After every row comes roughly how far along a hidden order it lies, from 0 to 10.
[2, 44, -9, 15, 2, 3, 9, 7, 3, 8, 2, 10, 7, 4, 35, 2, 0, 0, 3, 8, 8, 6, 5, 1, 2, 5, 1]
1
[-3, 32, -5, 20, -11, 11, 5, 14, 62, -13, 11, 31, -9, 16, 13, 24, 44, 6, 21, 29, 38, 4, 2, -15, 0, 38, 12]
5
[0, 39, -15, 4, 2, 2, 8, 13, -10, 10, 0, 15, 9, 10, 47, 6, -4, 1, -2, 2, 14, -3, 9, 2, -5, 10, 0]
4
[3, 16, -32, 23, 2, 5, 17, 10, -35, 43, 2, 4, 15, 19, 46, 15, -5, -4, -11, 1, 9, -8, 15, 6, -18, 0, 0]
6
[-2, -1, -39, -5, 6, 2, 11, 30, -69, 48, -5, 12, 22, 20, 66, 8, -29, 17, -23, -16, 10, -22, 18, 9, -19, 1, -4]
10
[-5, 13, -37, 6, -3, 9, 13, 19, -23, 22, 3, 19, 11, 24, 60, 24, 3, 10, -9, 1, 25, -17, 17, -2, -22, 24, 3]
7
[1, 34, -8, -3, 3, -2, 2, 9, -10, 9, 0, 44, 10, 4, 43, 1, -8, 1, -1, -2, 7, -2, 7, 3, 3, 2, -1]
4
[0, 6, -18, 100, -2, 7, 11, -1, 6, 12, 7, 3, 1, 16, 9, 16, 18, -4, 2, 7, 10, 4, 7, -4, -10, 10, 5]
4
[-4, 27, -27, 20, -3, 10, 12, 7, 5, 16, 7, 24, 8, 26, 34, 21, 13, -3, 4, 11, 22, -4, 13, -5, -8, 15, 5]
5
[-6, -2, -55, 88, 0, 10, 27, -9, -61, 35, 2, -1, 21, 27, 62, 22, -11, -10, -23, 2, 3, -8, 23, 5, -30, 0, 0]
2
[4, 3, -23, 33, -3, 6, 14, 8, -8, 65, 4, 1, 5, 21, 17, 15, 7, 0, -2, 5, 11, 0, 9, 5, -10, 7, 3]
8
[-1, 46, -13, 7, 0, 5, 7, 6, 4, 7, 3, 18, 6, 13, 60, 10, 7, -2, 2, 3, 16, -3, 6, -2, -6, 14, 2]
1
[5, 36, 0, 19, -3, 6, 13, 5, 21, 5, 4, -1, -3, 6, 23, 8, 15, 2, 8, 24, 17, 10, 4, 2, -1, 13, 5]
0
[-3, 5, -24, 16, -7, 11, 12, 21, 11, 40, 7, 2, 2, 23, 13, 23, 23, 24, 2, 17, 27, -6, 11, -2, -14, 20, 7]
9
[-4, 21, -34, 26, -10, 16, 19, 4, 16, 13, 9, 9, 3, 31, 24, 36, 34, 6, 9, 34, 39, -6, 18, -11, -18, 28, 10]
4
[0, 5, -22, 73, -1, 8, 13, 2, -3, 33, 6, 11, 6, 25, 14, 17, 15, -4, 0, 5, 12, 2, 11, -3, -8, 10, 5]
9
[7, 55, 25, 15, 5, -4, -2, 12, 24, -12, 2, 22, -1, -11, 4, -13, -1, 5, 12, 7, 1, 19, -8, 2, 22, -1, -1]
2
[-6, 21, -32, 57, -7, 14, 19, -3, 10, 10, 12, 14, 4, 27, 25, 26, 23, -7, 9, 22, 16, -1, 14, -8, -9, 13, 8]
1
[-4, 17, -20, 18, -8, 10, 12, 13, 16, 9, 7, 6, 1, 22, 15, 23, 28, 18, 8, 23, 36, -2, 10, -8, -11, 23, 8]
6

Part 2:
[10, 4, 8, -13, -2, 5, 13, 37, -4, 20, -29, 11, -11, 1, 2, 0, 5, -4, -1, -12, 1, -4, 6, 3, 5, 18, 16, -10, 13, -33, -16, 0, 19, -26, 14, -38, -22, 42, -7, -40, -8, -11, -6, -1, -15, -9, -32, 2, 10, 1]
9
[7, -11, -1, 5, 7, 7, -3, -26, 0, -8, 18, 21, 0, -19, -8, 12, 5, -18, 5, 6, -10, 16, -13, 0, -4, -8, -20, 13, -3, 26, -3, 2, -15, 4, -9, 47, 7, -29, -1, 54, -1, 2, 6, 0, -12, 9, 19, -10, 23, 13]
5
[2, 6, -9, -16, 4, -3, 6, 20, -1, 11, -13, 0, 1, -11, 1, 23, 11, 1, -4, -16, 9, 11, -2, 9, -1, 13, 12, -17, 5, -31, -10, -4, 8, 2, 3, -21, -20, 26, -15, -7, -8, -3, -1, -4, -6, 3, -19, -7, 6, 5]
8
[5, -7, -5, 6, 6, 4, -4, -28, -1, -4, 18, 10, -1, -14, 7, 11, 3, -11, 4, 7, -9, 8, -11, 1, -4, -2, -14, 7, -2, 29, -1, 4, -12, 11, -12, 27, 11, -25, -3, 49, -1, 4, 5, -1, -14, 9, 15, -9, 15, 3]
3
[6, -1, -10, -10, 0, -4, 0, -2, -1, -4, 18, 2, 8, -1, -7, 19, 8, -5, -2, 9, -9, 3, -13, -1, -11, -3, -4, 4, -10, 20, 9, -8, -12, 4, -16, 67, 7, -77, 0, 33, 3, 4, 5, -1, 1, 8, 36, -11, 9, 2]
4
[-3, 10, -8, -8, 4, -5, 3, 6, 2, -8, 4, 4, 3, -14, -6, 15, 13, 0, -4, -1, 6, 9, -7, 2, -3, -2, -6, -14, 0, 1, 6, -2, 5, 5, -4, 46, -8, 2, -2, 23, 0, 7, -1, -1, 4, 3, 23, -14, 6, 12]
5
[12, -3, 8, -1, 5, 2, 1, -8, -3, -3, -10, 10, 10, 15, 0, 14, 7, 15, -2, -9, 10, 17, -3, -10, -1, -2, -13, -4, -1, 4, -2, 2, -10, -1, 2, -33, 6, -16, 5, -17, 2, -6, 7, 2, -8, 24, -20, 5, -14, 8]
2
[-3, -11, -1, 15, 13, 8, 0, -35, 4, -14, 18, 12, -2, -19, -11, 13, -1, -13, 9, 1, 0, 27, -15, -9, 3, -12, -14, 6, 2, 19, 3, 13, -14, 21, 3, -18, -3, -45, 2, 49, -4, 4, 7, -3, -11, 9, 7, -9, 15, 17]
3
[-2, 14, 6, -6, 4, -5, 11, 19, 2, -5, -21, 2, 1, 3, -1, -2, 9, 6, -4, -2, 13, -1, 5, -15, 4, -7, 7, -19, 5, -12, 10, 7, 8, -7, 4, -30, -7, 17, 17, -23, 3, 3, -3, 0, 2, 1, -12, 6, -12, 11]
0
[7, -8, 7, 25, 6, 9, -5, -31, -5, -17, 22, 37, -5, -20, -6, 10, 5, -12, 3, 5, -6, 25, -14, -2, 3, -13, -34, 7, 6, 57, -2, 12, -20, 0, -7, 48, 17, -57, 20, 75, 2, -1, 4, 8, -20, 14, 30, -13, 17, 30]
4
[0, 10, -2, 8, 9, 1, 1, -30, -3, -16, 5, 6, -2, -20, 8, 23, 5, -7, -2, 5, 1, 12, -9, -12, 1, -4, -18, -5, 6, 29, 11, 16, -12, 23, -9, 6, 11, -36, 9, 53, 2, 7, 2, -1, -15, 9, 18, -11, 4, 14]
1
[2, 12, -5, -9, -4, -5, 5, 20, -8, -10, 6, 4, 1, -14, -15, 20, 7, 2, -8, -13, 5, 2, 13, 3, 1, 0, 4, -12, 1, 2, -3, -4, -4, 5, 1, 62, -8, -8, 3, 7, -2, -8, -2, 2, -8, 0, 31, -16, 5, 19]
10
[-5, 10, -1, -3, -1, -4, 9, 19, -2, -14, 1, 2, -4, -16, -14, 6, 6, -5, -5, -4, 7, 2, -3, -2, 5, -9, 1, -14, 5, -6, 3, 1, -1, -1, 5, 41, -13, -2, 9, 19, -1, -2, -5, 0, -2, -6, 20, -14, 3, 20]
7
